Below is a small trained network, with its code and all its weights. Each question gives an input and a target symbol and asks what happens when units are switched off, that is, made to give their printed mean instead of their output.

import numpy as np


def w(rows, s, z=0):
    codes = np.array(rows[::2]) - 128.0
    scale = np.full(codes.shape[1], s)
    scale[-1] = z or s
    return codes * scale


def f(y):
    return np.maximum(y, 0)


def softmax(a):
    e = np.exp(a - a.max(-1, keepdims=True))
    return e / e.sum(-1, keepdims=True)


def log_softmax(a):
    a = a - a.max(-1, keepdims=True)
    return a - np.log(np.exp(a).sum(-1, keepdims=True))


def net(x, mask):
    ids = ['αβδεζηθλμξπστφψω'.index(c) for c in x.split()]
    T = len(ids)
    res = E[ids] + P[:T]
    u = 0
    for l in range(2):
        r = res
        for j in range(2):
            rows = slice(2 * j, 2 * j + 2)
            q, k, v = (r @ M[l][rows].T for M in (Q, K, V))
            z = softmax(np.where(np.tri(T) > 0, q @ k.T / 2**0.5, -1e9)) @ v
            o = O[l][rows]
            res = res + np.where(mask[u + j], z, o[:, -1]) @ o[:, :-1]
        u += 2
        y = f(res @ A[l][:, :-1].T + A[l][:, -1])
        res = res + np.where(mask[u : u + 4], y, B[l][:, -1]) @ B[l][:, :-1]
        u += 4
    return log_softmax(res[-1] @ U[:, :-1].T + U[:, -1])


Q, K, V, O, A, B = {}, {}, {}, {}, {}, {}
E = w([
[110,203,33,161,173,108,133,138,149,152],'α',
[212,182,89,40,137,86,95,119,187,131],'β',
[90,123,73,119,73,184,85,202,169,117],'δ',
[103,87,86,107,85,152,101,183,96,87],'ε',
[58,107,115,151,45,100,108,156,125,67],'ζ',
[146,226,69,197,121,149,112,133,163,159],'η',
[45,71,140,128,58,93,159,169,98,36],'θ',
[71,97,176,106,79,109,209,141,202,130],'λ',
[119,129,128,51,21,213,157,169,105,45],'μ',
[155,118,132,125,34,130,102,82,52,40],'ξ',
[129,97,177,52,159,146,143,77,147,117],'π',
[135,244,220,136,90,165,121,60,252,98],'σ',
[128,213,109,88,141,136,191,203,152,45],'τ',
[47,122,134,198,112,147,145,134,126,177],'φ',
[146,94,155,153,75,193,138,178,69,184],'ψ',
[91,131,114,176,92,132,191,32,123,153],'ω',
],0.016)
P = w([
[221,17,133,254,248,123,93,144,222,59],'0',
[172,29,48,182,174,151,97,126,178,50],'1',
[161,49,50,172,172,153,113,119,169,71],'2',
[143,63,74,150,145,157,103,127,151,84],'3',
[129,86,102,142,143,154,112,123,139,99],'4',
[123,111,115,135,131,156,117,122,117,111],'5',
[107,127,141,118,125,153,127,117,111,129],'6',
[98,146,167,118,117,153,141,110,95,150],'7',
[84,165,161,101,99,160,137,116,75,172],'8',
[68,183,176,95,82,148,152,114,55,185],'9',
[64,207,201,82,67,150,143,114,48,187],'10',
[52,223,236,83,42,149,139,114,38,205],'11',
],0.007)
Q[0] = w([
[90,80,125,96,106,228,112,24,115,122],'L0H0',
[106,34,158,5,8,164,161,123,151,81],'L0H0',
[100,152,129,204,246,84,156,145,158,215],'L0H1',
[93,139,90,154,118,178,164,100,112,81],'L0H1',
],0.023)
K[0] = w([
[50,143,186,198,87,250,161,90,138,238],'L0H0',
[73,217,198,31,95,137,104,76,14,186],'L0H0',
[226,37,93,225,165,133,132,140,191,27],'L0H1',
[138,159,187,138,131,146,215,117,91,168],'L0H1',
],0.016)
V[0] = w([
[160,185,42,235,49,103,159,175,121,163],'L0H0',
[253,153,145,115,142,145,159,45,2,62],'L0H0',
[193,121,187,173,135,232,254,89,120,141],'L0H1',
[165,216,100,151,73,182,245,136,176,102],'L0H1',
],0.0098)
O[0] = w([
[155,157,237,190,195,142,219,61,138,83,87],'L0H0',
[238,110,133,163,20,38,144,88,98,123,214],'L0H0',
[110,144,111,69,114,136,245,52,228,131,125],'L0H1',
[137,142,253,148,163,86,161,150,222,163,251],'L0H1',
],0.0057,0.0031)
A[0] = w([
[40,55,136,233,116,182,76,15,110,224,55],'L0N0',
[194,68,190,87,115,104,144,153,209,164,34],'L0N1',
[183,217,122,105,249,114,82,106,83,163,77],'L0N2',
[207,175,185,115,113,254,106,181,133,98,7],'L0N3',
],0.0082,0.0015)
B[0] = w([
[245,204,48,91,79,54,95,154,149,170,167],'L0N0',
[146,112,51,135,42,126,79,147,53,78,254],'L0N1',
[23,2,195,59,179,58,92,99,183,202,236],'L0N2',
[135,126,84,53,197,195,145,132,86,119,213],'L0N3',
],0.0065,0.0063)
Q[1] = w([
[130,144,140,219,184,132,94,123,77,186],'L1H0',
[96,100,154,91,102,189,144,170,87,85],'L1H0',
[129,111,154,115,117,168,59,152,100,150],'L1H1',
[180,136,71,169,209,80,184,91,86,252],'L1H1',
],0.023)
K[1] = w([
[114,35,100,210,148,144,110,152,168,40],'L1H0',
[57,192,179,140,45,136,152,173,77,137],'L1H0',
[68,157,149,59,125,98,75,102,105,95],'L1H1',
[173,7,70,162,182,148,52,92,214,72],'L1H1',
],0.017)
V[1] = w([
[97,51,189,73,119,177,189,168,104,123],'L1H0',
[199,178,132,153,116,253,70,160,169,134],'L1H0',
[104,187,134,143,119,62,141,146,184,30],'L1H1',
[181,191,67,114,183,87,184,202,104,134],'L1H1',
],0.015)
O[1] = w([
[173,44,69,126,203,71,130,204,156,64,159],'L1H0',
[122,201,246,58,61,100,122,205,121,156,145],'L1H0',
[43,107,173,129,162,58,175,77,113,208,2],'L1H1',
[191,183,42,40,198,65,254,145,25,115,82],'L1H1',
],0.0069,0.0033)
A[1] = w([
[162,55,125,142,135,222,127,177,53,198,111],'L1N0',
[161,193,125,98,187,109,109,170,172,175,146],'L1N1',
[143,69,132,140,45,103,148,164,78,142,229],'L1N2',
[70,167,117,250,181,170,85,135,45,134,2],'L1N3',
],0.014,0.00095)
B[1] = w([
[121,114,222,148,166,91,181,93,100,254,229],'L1N0',
[79,80,78,189,175,130,43,122,91,44,224],'L1N1',
[153,179,125,138,189,142,67,79,144,87,255],'L1N2',
[141,129,205,48,18,82,162,230,4,43,165],'L1N3',
],0.0084,0.0091)
U = w([
[133,119,128,146,115,128,127,119,124,128,79],'α',
[126,150,116,167,123,125,121,127,122,130,84],'β',
[109,124,128,158,144,176,105,151,97,134,82],'δ',
[201,142,209,227,217,154,134,143,106,178,228],'ε',
[150,140,124,119,51,97,127,182,91,170,112],'ζ',
[131,127,133,139,128,136,119,131,121,132,70],'η',
[133,41,163,138,95,118,144,108,98,98,61],'θ',
[97,80,114,195,120,154,176,175,178,159,235],'λ',
[150,146,130,185,132,47,93,140,167,119,32],'μ',
[146,120,167,210,116,111,103,64,105,72,19],'ξ',
[143,78,58,97,94,111,2,79,116,188,172],'π',
[88,151,180,96,119,112,97,120,167,134,72],'σ',
[111,153,116,109,161,39,136,94,125,129,64],'τ',
[77,146,114,89,144,215,138,118,106,131,126],'φ',
[164,148,118,44,101,190,143,153,174,54,150],'ψ',
[106,140,96,169,98,202,202,58,122,120,255],'ω',
],0.0049,0.0045)

Each question gives the input, a string of symbols that net reads in full, and the target symbol t.
The units are the heads (2 rows each of Q, K, V and O) and the neurons (one row each of A and B). Each row of codes is followed by its name. A weight is (code - 128) times the scale printed after its matrix; where a second scale follows, it is the last column's (O, A, B and U).
mask holds one flag per unit, layer by layer, with each layer's heads first. A switched-off unit (its flag False) gives its mean, the last column of its rows in O or B, instead of its output. The means were averaged over made-up inputs and are rounded, as every weight is.
A unit's drop is (log p(t) with every unit on - log p(t) with that unit switched off) / (log p(t) with every unit on - log p(t) with every unit switched off).
The circuit of an input: a set's keep is (log p(t) with only the set's units on - log p(t) with every unit switched off) / (log p(t) with every unit on - log p(t) with every unit switched off). Starting from all 12 units, units are removed one at a time, each time the one whose removal leaves the highest keep (on an exact tie, the one counted first), for as long as the keep stays at least 0.8.
circuit, biggest first: the units of the circuit, biggest drop first
top k neurons: the k neurons with the biggest drops, biggest first
top k neurons in layer l: the k neurons of layer l with the biggest drops, biggest first
heads that matter: for each layer, one digit per head in row order, 1 if its drop is at least 0.15 and else 0, layers parted by /
input β β τ β β ψ δ σ β τ ζ, target τ: circuit, biggest first => (L1H1)
input β σ ψ β π ψ ψ β β η, target ζ: top 3 neurons => (L1N3 L0N2 L1N2)
input β β β β θ π ε β ε φ, target ζ: heads that matter => 01 / 10
input π β β π π ψ β β β β δ π, target π: heads that matter => 10 / 00
input ε ψ β ψ δ ε β ξ ψ π π ε, target π: heads that matter => 10 / 00
input ψ β β β β ζ, target ζ: circuit, biggest first => (L1N3 L0H1 L0N2)
input ψ τ α β α, target ω: circuit, biggest first => (L0H1 L1H0 L0N2)
input β β ε ψ ψ β ω β π φ, target ζ: circuit, biggest first => (L1N3 L0H1)
input β λ ε β β ε λ β λ ξ, target ξ: circuit, biggest first => (L0H0 L1N2)
input ψ λ β τ ψ σ β ε, target σ: heads that matter => 01 / 11
input η ε β ψ β β ε β ψ β δ, target ψ: circuit, biggest first => (L1H1 L1H0 L0N2)
input β ζ λ ω ε, target ω: top 2 neurons in layer 0 => (L0N0 L0N2)
input ζ β β λ ζ ψ π ζ, target ψ: heads that matter => 01 / 11
input λ β β ζ β λ ψ ψ β σ θ, target σ: circuit, biggest first => (L0H1 L1H0 L1H1)
input μ β η ψ β ω ξ λ, target ω: top 3 neurons => (L0N0 L0N2 L1N1)
input π β ψ π ε, target ψ: top 2 neurons in layer 1 => (L1N2 L1N1)
input τ ψ τ, target ψ: heads that matter => 00 / 01
input ζ ε ζ β ω β θ ζ, target θ: circuit, biggest first => (L1N3 L1H1 L1H0)
input ψ α ψ β ψ τ ζ, target ψ: top neuron => (L0N0)
input β σ β ψ ψ, target ε: top 3 neurons => (L1N0 L1N2 L0N2)
input β τ λ σ, target τ: circuit, biggest first => (L1H1 L0H1)
input β β ψ θ β τ β π π, target π: circuit, biggest first => (L0H0)
